[ 13  -6  35   2 -10   6  20   1   4  10   3 -15 -24  13  -9  17 -26   3
   6 -62  -7  32 -27] | z125 + G
[ -4 -14  26   6  -7   7   3   2 -25  29   2 -27 -12  -5 -11  16  10   5
 -10 -18  -6  18 -31] | z125 + G
[-21   4  57  -7  16   9  19  -3   4   5  -3 -11 -17   9 -18  28 -27  -3
   2 -40   1  28 -17] | z626 + V
[ 20   1  38   1 -16  11  10  -5  -3   5  15 -19 -12   7 -11  22 -20  13
   7 -51 -16  31 -11] | z941 + G
[-26 -15  44   9   7   1  18  11  -2  28   0  -9 -21   2  -9  34 -14   5
   1 -67  -7  29 -25] | z841 + G
[ 11  -6  34  -3   6   8  22   3   3   8   2 -10 -18   9   0  19 -17   5
 -10 -37 -12  25  -9] | z125 + G
[ -5  -6  30   3   5   1  23  13   0   2   5 -32 -27  17 -83  22 -29   6
 -17 -48   7  31 -20] | z125 + G
[-12  -3  22   1  -1   9   6  10 -14 -14  -6 -19 -25   8  -7  21 -21   4
  -4 -26   9  24  -4] | z626 + G
[-18   2  38   8  -4  17  13  10  -1   2 -13 -12 -27  12 -12  36  -9  11
 -10 -23   2  24 -37] | z941 + G
[ -7  -1  42  -4  10  33   1 -29  -7   7   2  -9 -12   6 -12  12 -30   0
   5 -41  -5  41 -11] | z626 + V
[-21   0  19  -5   9   3  -8   5  -4   7  -4  -4  -6   7 -16  13 -16   8
 -10 -16  -6  14   5] | z626 + V
[-29   0  43  -8   0   0  21   6  -1   5  -4  -6 -23  13 -12  17 -18   0
   3 -61   0  29   2] | z841 + G
[ -5 -21  39   5   8  15  11   1  -5  20   2 -15 -24  17  -5  16 -34  11
  -2 -41   1  44 -17] | z941 + V
[-10   7  21 -45  -1 -14  -8  -6  -4   8   5  -8 -15   5 -13  32 -23   3
   3 -34   0  30  -3] | z626 + V
[-24   3  41  18   7   5   5   8  -4 -13   4  -5 -11  13 -10   5 -16   9
   2 -14  -1  24 -12] | z841 + V
[  5  -8  38  15  -3  12  14  13   0   9   6 -11   4   4 -22   7 -17  10
   2 -59  -7  32 -21] | z941 + G
[ -5 -11  31  -1   2  13  12  13   0   7   1 -25 -21  16 -11  22 -14  11
   9 -42 -21  26 -20] | z941 + G
[-12  -2  37  17   2  13  18   2  -9   0   0 -14 -26   7 -22  16 -28 -13
  19 -53  -1  34 -33] | z125 + G
[-24  -7  41   0  -8  12  25  16  -1   5 -15 -19 -28  21 -21  20 -24   2
   9 -37  -4  27 -13] | z626 + G
[-12  -6  21   4  14   3  10   1  -6   0  -2 -11 -14  -1  -1  22 -27   4
  -1 -22  -2  24 -14] | z626 + G
[ -7   8  55  -1  14  21  27  -1 -10  15  -3 -12 -20  12  -2  33 -43  -2
   4 -71   1  33  -7] | z841 + V
[ -7   3  24   7   2  15   6   2 -21   0  -3 -16 -12   4  -7  16 -22  -6
   0 -38   2  26 -14] | z626 + G
[ 11  -2  48   3  16  14  18 -12  -4   8   4 -17 -31  25 -25  38 -36  -6
  11 -91  -1  46  15] | z941 + G
[-24 -17  46   2   5   7  12   2  -9  10  -1 -12 -32  15 -16  28 -36  13
  11 -34  -4  34  19] | z626 + V
[  9 -15  46  -2  -2  14  23  -1  -1  10  17 -35 -20  24 -14  26 -26   7
 -31 -56 -16  40 -17] | z125 + G
[-20   1  47   2   2   9  28  -5  -1  21   3 -11 -35  10 -18  27 -37   9
   0 -73 -11  52 -14] | z941 + G
[ -1   3  42  -1  12   4   7  -2  -4  13   1 -15 -19  14 -15  30 -36   2
   4 -55   8  41 -12] | z626 + V
[-18 -21  33   4  -6  21  16  13   1  12   2 -25 -19  19 -12  33 -23   9
  -1 -36 -12  28 -22] | z626 + G
[  4  -5  45   7  -1   4  32  11  -1  16 -11 -17 -26  19 -18  31 -26 -24
   3 -90  -1  54 -21] | z941 + G
[ -7 -14  46  -6   1  15  26  -2  -3  -7  -6 -30 -25  11 -17  29 -37   2
   6 -74  -5  33  -9] | z626 + G
[-13  -1  36  15   5  17  19   5  19   8   1 -22 -24   7 -15  11 -29  -2
  10 -35  -5  28 -10] | z941 + G
[-22   1  45   2   1  -2  17   2   2  14  -3 -10 -15  15  -5  -3 -20   7
  -9 -21  -1  29 -24] | z841 + V
[ -26   -7   24    4    8   -9   23   12   -4   10    4   -2    7    6
  -13    5   -9    0    4 -101    7   18  -17] | z626 + G
[-17  -7  21   1  -6  13   0  24  -7  -2 -22 -20 -13  11  -5  13  -4   8
  17   8  -9   5 -19] | z626 + G
[  8   4  38  18   9   5  32   1 -14  -3 -28 -21 -26  22 -12  22 -31   1
   6 -67   7  43  -2] | z626 + G
[ -2   0  35 -10   6   5   4  -2  -1  21  -1  -8 -18  -8   3   7 -12  10
  -3   0  -2  34 -37] | z941 + V
[ -7 -10  42  13   0  19   8  -3  -4   6  -2 -19 -19   9   3  17  -6   9
   1  -9  -5  26 -18] | z941 + V
[-19 -12  47   1  -3   3  23  -9  -5   8  -1 -10 -13   2  -5  23 -28   2
  -4 -40 -12  29 -19] | z626 + V
[-19  -1  29   0  -3   8  -1  17   0  27  -5 -20 -16  19 -31  20 -12   4
   0 -23  -4  20 -27] | z626 + G
